Here is a tiny trained network, its code and every weight. The questions are about switching its units off for an input and a class, where a switched-off unit gives its printed mean instead of its output.

import numpy as np


def w(rows, s, z=0):
    codes = np.array(rows[::2]) - 128.0
    scale = np.full(codes.shape[1], s)
    scale[-1] = z or s
    return codes * scale


def f(y):
    return np.maximum(y, 0)


def log_softmax(a):
    a = a - a.max(-1, keepdims=True)
    return a - np.log(np.exp(a).sum(-1, keepdims=True))


def net(x, mask):
    res = np.array(x, float).reshape(1, 4) / 4 @ E
    y = f(res @ A[0][:, :-1].T + A[0][:, -1])
    res = res + np.where(mask, y, B[0][:, -1]) @ B[0][:, :-1]
    return log_softmax(res[-1] @ U[:, :-1].T + U[:, -1])


A, B = {}, {}
E = w([
[170,126,127,157,89,162,5],'x0',
[186,176,8,189,163,193,164],'x1',
[148,203,185,213,79,130,167],'x2',
[123,42,216,206,172,195,126],'x3',
],0.011)
A[0] = w([
[127,159,83,66,62,124,129,3],'n1',
[65,128,129,115,188,106,241,53],'n2',
[113,133,53,160,169,169,131,51],'n3',
[127,194,89,91,102,79,142,31],'n4',
[160,109,174,160,205,158,128,57],'n5',
[148,98,103,68,194,124,70,78],'n6',
[133,157,137,156,118,132,79,55],'n7',
[112,61,81,80,198,154,117,105],'n8',
[148,70,155,153,153,171,132,51],'n9',
[166,152,114,149,177,147,135,55],'n10',
[153,133,113,152,100,144,9,37],'n11',
[125,183,166,153,58,123,131,53],'n12',
[107,84,165,168,201,168,145,90],'n13',
[146,161,83,157,199,181,155,34],'n14',
[108,170,133,191,91,130,149,109],'n15',
[127,162,84,81,57,99,126,64],'n16',
[186,145,162,172,91,113,175,112],'n17',
[63,93,203,92,91,81,121,90],'n18',
[199,151,79,152,199,164,150,78],'n19',
],0.013,0.0031)
B[0] = w([
[168,196,83,146,179,56,108,196],'n1',
[69,100,65,200,2,104,183,242],'n2',
[87,184,209,117,98,159,102,209],'n3',
[106,153,130,180,192,75,121,212],'n4',
[119,180,80,172,179,108,132,202],'n5',
[205,79,193,61,115,108,177,210],'n6',
[121,118,162,169,92,106,155,168],'n7',
[203,111,175,76,92,111,187,221],'n8',
[171,178,149,174,163,70,122,200],'n9',
[103,143,157,91,135,164,92,179],'n10',
[22,47,73,237,22,26,199,232],'n11',
[205,109,191,108,125,143,125,191],'n12',
[127,204,140,193,210,63,141,224],'n13',
[89,163,160,102,117,161,73,220],'n14',
[156,87,180,108,135,140,164,194],'n15',
[132,140,161,158,182,95,113,207],'n16',
[216,91,181,88,96,157,166,199],'n17',
[86,196,202,95,116,188,53,251],'n18',
[102,132,183,83,102,145,86,234],'n19',
],0.0093,0.013)
U = w([
[45,120,106,173,69,106,177,111],'0',
[135,173,130,172,247,82,105,109],'1',
[69,160,169,89,119,172,30,111],'2',
[228,117,167,92,122,138,179,110],'3',
[123,131,120,137,134,138,130,250],'4',
[133,107,83,119,140,186,119,102],'5',
[149,102,67,129,168,170,101,107],'6',
],0.015,0.019)

Each question gives the input, the list of numbers given to net, and the class t.
The units are the neurons (one row each of A and B). Each row of codes is followed by its name. A weight is (code - 128) times the scale printed after its matrix; where a second scale follows, it is the last column's (A, B and U).
mask holds one flag per neuron, in row order. A switched-off neuron (its flag False) gives its mean, the last column of its row in B, instead of its output. The means were averaged over made-up inputs and are rounded, as every weight is.
A unit's drop is (log p(t) with every unit on - log p(t) with that unit switched off) / (log p(t) with every unit on - log p(t) with every unit switched off).
The circuit of an input: a set's keep is (log p(t) with only the set's units on - log p(t) with every unit switched off) / (log p(t) with every unit on - log p(t) with every unit switched off). Starting from the 12 units with the biggest drops (on a tie, the unit counted first), units are removed one at a time, each time the one whose removal leaves the highest keep (on an exact tie, the one counted first), for as long as the keep stays at least 0.8.
circuit, biggest first: the units of the circuit, biggest drop first
unit that matters most: the unit with the biggest drop
top k neurons: the k neurons with the biggest drops, biggest first
drop of u: that unit's drop, to one decimal
input [4,7,7,4], class 2: top 2 neurons	n14; n19
input [3,4,0,-3], class 2: top 4 neurons	n2; n13; n19; n3
input [-5,7,-8,7], class 3: top neuron	n8
input [5,-4,-5,-2], class 0: top 3 neurons	n11; n17; n12
input [0,-6,7,-2], class 3: top 3 neurons	n12; n17; n14
input [2,5,5,6], class 1: top 2 neurons	n13; n5
input [8,5,3,-8], class 0: top 2 neurons	n11; n13
input [-2,-6,5,-3], class 2: top 3 neurons	n18; n8; n6
input [8,8,8,3], class 0: top 2 neurons	n11; n18
input [-1,6,4,-5], class 2: top 4 neurons	n19; n13; n14; n3
input [-3,-5,-2,0], class 2: top 2 neurons	n18; n11
input [6,-6,-7,-5], class 3: top 2 neurons	n6; n2
input [2,-8,1,-8], class 1: top 2 neurons	n1; n4
input [3,2,-8,-6], class 3: unit that matters most	n6
input [7,-6,-8,7], class 3: top 2 neurons	n6; n8
input [7,-1,-2,2], class 0: drop of n2	0.0
input [-3,-6,-1,0], class 2: drop of n11	0.2
input [8,-4,-6,8], class 0: drop of n4	0.1
input [6,-8,4,-8], class 1: drop of n19	0.1
input [-2,1,-8,-8], class 1: circuit, biggest first	n1
